Below are the code and all the weights of a small trained network. Each question names an input and a class and asks about switching units off, where a switched-off unit gives its printed mean instead of its output.

import numpy as np


def w(rows, s, z=0):
    codes = np.array(rows[::2]) - 128.0
    scale = np.full(codes.shape[1], s)
    scale[-1] = z or s
    return codes * scale


def f(y):
    return np.maximum(y, 0)


def log_softmax(a):
    a = a - a.max(-1, keepdims=True)
    return a - np.log(np.exp(a).sum(-1, keepdims=True))


def net(x, mask):
    res = np.array(x, float).reshape(1, 7) / 4 @ E
    y = f(res @ A[0][:, :-1].T + A[0][:, -1])
    res = res + np.where(mask, y, B[0][:, -1]) @ B[0][:, :-1]
    return log_softmax(res[-1] @ U[:, :-1].T + U[:, -1])


A, B = {}, {}
E = w([
[128,125,116,116],'x0',
[98,195,87,234],'x1',
[112,125,110,128],'x2',
[25,197,174,2],'x3',
[146,132,144,129],'x4',
[150,137,151,127],'x5',
[112,59,193,42],'x6',
],0.0079)
A[0] = w([
[122,123,160,51,87],'N1',
[163,1,136,157,254],'N2',
[104,111,188,65,71],'N3',
[24,250,171,117,141],'N4',
[124,92,152,66,106],'N5',
[174,2,134,153,48],'N6',
[82,96,165,52,39],'N7',
[202,175,43,238,77],'N8',
],0.0085,0.0062)
B[0] = w([
[75,99,168,112,175],'N1',
[220,215,76,115,251],'N2',
[110,9,146,125,174],'N3',
[215,201,44,85,218],'N4',
[50,106,157,107,175],'N5',
[141,117,110,15,173],'N6',
[57,62,145,151,174],'N7',
[80,94,221,254,254],'N8',
],0.0078,0.0088)
U = w([
[184,190,50,145,199],'0',
[150,142,83,2,178],'1',
[9,76,223,180,3],'2',
],0.0075,0.003)

Each question gives the input, the list of numbers given to net, and the class t.
The units are the neurons (one row each of A and B). Each row of codes is followed by its name. A weight is (code - 128) times the scale printed after its matrix; where a second scale follows, it is the last column's (A, B and U).
mask holds one flag per neuron, in row order. A switched-off neuron (its flag False) gives its mean, the last column of its row in B, instead of its output. The means were averaged over made-up inputs and are rounded, as every weight is.
A unit's drop is (log p(t) with every unit on - log p(t) with that unit switched off) / (log p(t) with every unit on - log p(t) with every unit switched off).
The circuit of an input: a set's keep is (log p(t) with only the set's units on - log p(t) with every unit switched off) / (log p(t) with every unit on - log p(t) with every unit switched off). Starting from all 8 units, units are removed one at a time, each time the one whose removal leaves the highest keep (on an exact tie, the one counted first), for as long as the keep stays at least 0.8.
units of the circuit, in order: the units of the circuit, biggest drop first
k most important neurons: the k neurons with the biggest drops, biggest first
drop of u: that unit's drop, to one decimal
input [5,-6,4,7,-3,-5,5], class 2: units of the circuit, in order : (N7)
input [7,-7,4,2,-7,5,2], class 2: units of the circuit, in order : (N4, N7)
input [-7,7,4,0,2,-7,-6], class 2: 2 most important neurons : (N8, N2)
input [1,0,-1,-8,0,5,8], class 1: 2 most important neurons : (N6, N8)
input [-5,8,5,5,-6,3,8], class 1: 2 most important neurons : (N4, N8)
input [-8,3,-6,-1,-4,5,-4], class 2: 3 most important neurons : (N8, N2, N4)
input [3,-5,-6,5,-5,-6,1], class 2: 2 most important neurons : (N7, N2)
input [-6,6,5,4,6,-7,7], class 1: drop of N4 : 0.9
input [1,5,-8,-7,6,-1,-5], class 2: 2 most important neurons : (N8, N4)
input [-1,7,-8,-7,-8,0,-5], class 2: drop of N8 : 1.1
input [2,6,-6,-5,-6,0,-5], class 2: drop of N8 : 0.9
